Below are the code and all the weights of a small trained network. Each question names an input and a class and asks about switching units off, where a switched-off unit gives its printed mean instead of its output.

import numpy as np


def w(rows, s, z=0):
    codes = np.array(rows[::2]) - 128.0
    scale = np.full(codes.shape[1], s)
    scale[-1] = z or s
    return codes * scale


def norm(h):
    return h / np.sqrt((h * h).mean(-1, keepdims=True) + 1e-5)


def f(y):
    return y / 2 * (1 + np.tanh(0.7978845608 * (y + 0.044715 * y**3)))


def log_softmax(a):
    a = a - a.max(-1, keepdims=True)
    return a - np.log(np.exp(a).sum(-1, keepdims=True))


def net(x, mask):
    res = np.array(x, float).reshape(1, 4) / 4 @ E
    u = 0
    for l in range(4):
        y = f(norm(res) @ A[l][:, :-1].T + A[l][:, -1])
        res = res + np.where(mask[u : u + 6], y, B[l][:, -1]) @ B[l][:, :-1]
        u += 6
    return log_softmax(norm(res)[-1] @ U[:, :-1].T + U[:, -1])


A, B = {}, {}
E = w([
[203,196,95,253],'x0',
[169,107,60,89],'x1',
[219,139,205,71],'x2',
[129,126,126,128],'x3',
],0.0039)
A[0] = w([
[180,86,2,88,39],'L0N1',
[214,88,17,75,26],'L0N2',
[84,54,46,160,5],'L0N3',
[177,124,136,134,88],'L0N4',
[126,126,191,204,176],'L0N5',
[141,92,147,89,58],'L0N6',
],0.0071,0.0025)
B[0] = w([
[69,68,204,185,211],'L0N1',
[115,79,254,199,214],'L0N2',
[98,211,65,121,192],'L0N3',
[171,123,105,67,130],'L0N4',
[108,50,147,117,248],'L0N5',
[137,151,60,140,144],'L0N6',
],0.0055,0.0017)
A[1] = w([
[187,216,123,206,67],'L1N1',
[162,166,105,153,75],'L1N2',
[200,120,3,82,156],'L1N3',
[93,95,17,166,84],'L1N4',
[160,153,183,48,119],'L1N5',
[125,146,88,145,4],'L1N6',
],0.0063,0.0029)
B[1] = w([
[156,137,2,158,220],'L1N1',
[109,100,103,53,96],'L1N2',
[98,45,236,183,135],'L1N3',
[23,229,227,109,219],'L1N4',
[142,151,141,190,247],'L1N5',
[208,201,146,54,54],'L1N6',
],0.0049,0.0015)
A[2] = w([
[108,141,61,128,1],'L2N1',
[117,186,167,245,52],'L2N2',
[2,148,68,136,124],'L2N3',
[95,191,114,91,34],'L2N4',
[188,128,64,101,65],'L2N5',
[175,41,116,112,56],'L2N6',
],0.0045,0.0027)
B[2] = w([
[151,198,161,60,76],'L2N1',
[91,49,130,67,167],'L2N2',
[214,190,194,138,249],'L2N3',
[236,111,120,111,86],'L2N4',
[79,98,86,3,83],'L2N5',
[98,163,144,109,114],'L2N6',
],0.0052,0.0021)
A[3] = w([
[136,65,98,156,133],'L3N1',
[191,129,34,184,109],'L3N2',
[108,177,158,160,184],'L3N3',
[82,113,155,12,253],'L3N4',
[255,108,176,94,195],'L3N5',
[136,78,166,190,121],'L3N6',
],0.009,0.0024)
B[3] = w([
[144,83,193,44,168],'L3N1',
[169,64,100,105,211],'L3N2',
[210,95,171,84,222],'L3N3',
[210,94,63,178,251],'L3N4',
[19,202,104,194,254],'L3N5',
[89,73,151,2,249],'L3N6',
],0.0069,0.0036)
U = w([
[226,74,18,162,140],'0',
[79,234,147,220,140],'1',
[154,122,146,110,211],'2',
[116,25,219,148,96],'3',
[155,178,159,23,98],'4',
[155,219,44,21,12],'5',
[155,227,32,5,7],'6',
],0.012,0.016)

Each question gives the input, the list of numbers given to net, and the class t.
The units are the neurons (one row each of A and B). Each row of codes is followed by its name. A weight is (code - 128) times the scale printed after its matrix; where a second scale follows, it is the last column's (A, B and U).
mask holds one flag per neuron, layer by layer. A switched-off neuron (its flag False) gives its mean, the last column of its row in B, instead of its output. The means were averaged over made-up inputs and are rounded, as every weight is.
A unit's drop is (log p(t) with every unit on - log p(t) with that unit switched off) / (log p(t) with every unit on - log p(t) with every unit switched off).
The circuit of an input: a set's keep is (log p(t) with only the set's units on - log p(t) with every unit switched off) / (log p(t) with every unit on - log p(t) with every unit switched off). Starting from the 12 units with the biggest drops (on a tie, the unit counted first), units are removed one at a time, each time the one whose removal leaves the highest keep (on an exact tie, the one counted first), for as long as the keep stays at least 0.8.
units of the circuit, in order: the units of the circuit, biggest drop first
most important unit: the unit with the biggest drop
k most important neurons: the k neurons with the biggest drops, biggest first
drop of u: that unit's drop, to one decimal
input [-3,8,2,-2], class 3: units of the circuit, in order	L0N2
input [2,-3,0,0], class 4: 2 most important neurons	L0N5, L3N6
input [6,8,8,-2], class 1: 2 most important neurons	L3N5, L3N4
input [8,-7,7,2], class 0: units of the circuit, in order	L1N1, L3N2, L0N2
input [2,7,-7,1], class 1: 2 most important neurons	L1N4, L0N3
input [4,2,0,8], class 2: 3 most important neurons	L3N1, L0N3, L3N4
input [3,2,-3,-7], class 2: 3 most important neurons	L3N3, L3N5, L1N4
input [5,8,2,-1], class 3: 2 most important neurons	L0N2, L0N1
input [8,-8,-6,-4], class 0: units of the circuit, in order	L1N1, L3N5, L3N2
input [2,5,-5,7], class 2: units of the circuit, in order	L3N5, L1N4
input [-4,-3,-4,4], class 0: units of the circuit, in order	L3N4, L0N2
input [5,-6,-2,5], class 3: 2 most important neurons	L0N5, L0N3
input [-7,-5,-2,3], class 0: units of the circuit, in order	L3N4, L0N2
input [5,-4,7,1], class 1: units of the circuit, in order	L3N5
input [-3,3,-5,-5], class 1: units of the circuit, in order	L3N6, L1N4
input [0,6,5,1], class 3: 2 most important neurons	L0N1, L0N2
input [-3,5,-7,0], class 1: 2 most important neurons	L0N3, L3N6
input [1,-4,-4,-6], class 2: 2 most important neurons	L3N3, L3N5
input [-2,6,4,-4], class 3: 3 most important neurons	L0N1, L0N2, L2N3
input [2,-3,6,-1], class 1: most important unit	L3N5
input [4,-7,2,-4], class 3: 2 most important neurons	L0N5, L0N3
input [-6,-1,-5,4], class 0: drop of L3N4	1.9
input [4,-7,-1,-6], class 3: drop of L0N1	-0.1
